[[62, -49, -57, -22, -77, -59], [6, -14, -13, -9, -8, -13]] -> -14
[[36, 11, 71, 9, -21, 78, 19], [-31, -66, 38, -41, 48, 48, -15]] -> 38
[[-50, 53, -49, 42, -28, 10], [38, -50, 53, -49, 42, -28], [-81, 48, -27, 16, -9, -16]] -> 48
[[49, -41, -38, 82], [60, 2, 14, 8]] -> 82
[[-85, 0, -1, 2, 7, -7], [-6, -2, -4, 2, 5, -3], [-80, -3, 4, 3, 3, 0]] -> -3
[[-59, -53, -13, -64, -55], [55, -51, 87, 38, -57]] -> 55
[[47, 80, -32, -22, 23], [-5, 1, -16, -2, 64], [-5, 26, -2, 8, 27]] -> -5
[[-73, 36, -12, -68, 22, 51], [-62, -10, -9, -47, 74, 43], [-5, -70, -34, 20, -47, 30]] -> -70
[[2, -23, 24, -12, -39], [-83, -5, 1, 18, 25], [85, -36, 23, -44, -75]] -> 85
---
[-1 52 70 40 -7 -9] yields -7

[[-10 -10 -38  88 -54  43]
 [-15  89 -41 -45 -73  73]] yields -73

[[-51  79  18 -47   9]
 [-40  10 -51 -38   5]] yields -38

[[-54  28  -6  45 -13 -30   6]
 [ -2  65 -21  74  19   3 -40]] yields 3

[[-74  25  59  23]
 [-10 -19 -17 -21]] yields -17

[ 21  -4 -10 -39  68] yields -39
---
[[ -9 -19   2 -14]
 [ 14 -30  28  -4]
 [ -5  66  37  -8]] ==> 66

[[  4 -17 -26   1 -10 -13]
 [  4  -6 -11  12  60  -6]
 [  2 -18 -24 -10 -71 -11]] ==> -10

[[-21  36   2 -31  -6]
 [ 47  69  61 -36  17]
 [  2  31  69 -62 -57]] ==> 69

[[ 30  71 -46  77  70 -57  81]
 [-38 -70  48 -62 -57  61 -69]
 [-89  32  16  42 -17  -5  33]] ==> -17

[[ 78  51  38  54]
 [-26 -11  -5  38]
 [-47   9 -25   9]] ==> 9

[[-19  37  30  45  69]
 [  8   6 -49   0  23]
 [ 13  -5 -53 -13  -4]] ==> -53

[[-36 -46  54  89]
 [-23 -87 -36  -6]
 [-37  37  29  -2]] ==> 37

[[  0   4  -5  -1   9]
 [  6 -56  -5 -26 -24]
 [  1 -71  -2 -23 -15]] ==> -2

[[ 32  -9 -73 -71]
 [-54  25  80  75]
 [-70   0  33  46]] ==> 0
---
[763 939 310 229 379 845] | 939

[[-593 -376 -264   30]
 [ 650  518  165  -88]
 [-221 -499  854 -286]] | -376

[83 20 29  9 70 14] | 20

[[113  59 227  11 225  76  26]
 [145  61 134  78 131 195 150]] | 59

[0 4 3 8 7] | 4

[19 66 59 78] | 66

[[553 186 756 451]
 [571 184 731 455]] | 186
---
[[5 5 2 3 8 8]
 [6 5 1 3 7 5]]: 8

[[-152  712  -28 -455 -719  -95]
 [ 199  131  255  101  161 -528]
 [ 109 -198  169  247  452 -275]]: -528

[[118  85 108 140 162 175 169]
 [127  59  59 121 216 212 217]]: 169

[[42 45 28 37 17 45 45]
 [41 78 13 65 45 54 48]]: 45

[[ 392 -577  228  421 -430 -471]
 [ 650  636  318  892  658  385]
 [-187  573  136 -403  730  819]]: 385

[[2732 4834 2111 4162 8113]
 [1620 3939 2089 4104 8558]]: 8113

[[-726 -211  248  516]
 [ -24 -810 -284 -770]
 [-414   87 -282  766]]: -770

[[2 4 7 8 5 5 8]
 [5 6 6 7 6 6 6]]: 8
---
[8186, 2249, 8464, 6874, 5679] --> 5679
[454, -249, -677, -134, 92, 618] --> 618
[34, 69, 18, 52, 84] --> 84
[7, 1, 4, 6, 4, 7, 7] --> 7
[779, 52, 295, 601, 361] --> 361
[143, 123, 224, 39] --> 39
[29, 61, 10, 96] --> 96
[3680, 8058, 1260, 9045] --> 9045
[-3, 29, 3, -49, 21, 13, 44] --> 44
[7897, 5312, 8484, 4794, 3081] --> 3081
---
[ 20  74  66 -43 -59] ans = 20, -59

[[ 67 -47  49  69 -28   9]
 [ -2  91 -19 -52  44 -87]
 [-90 -54 -62  48  13 -49]] ans = 67, -49

[ 65 -11 -22 -54  22 -45  24] ans = 65, 24

[[-45  31  30  40  46  20]
 [-81  10  -8  41 -29   5]
 [-73 -12  44  23  53 -13]] ans = -45, -13

[-60 -68  11  37] ans = -60, 37

[[-31 -55  49 -79 -86]
 [ 29  34 -37  72  58]
 [  1 -56  10 -35  29]] ans = -31, 29

[-83  86   8  78  39 -27  73] ans = -83, 73

[ 25 -14 -30  10  54  86  67] ans = 25, 67

[[ 59 -23   7   1]
 [ 21  73 -22  -7]] ans = 59, -7
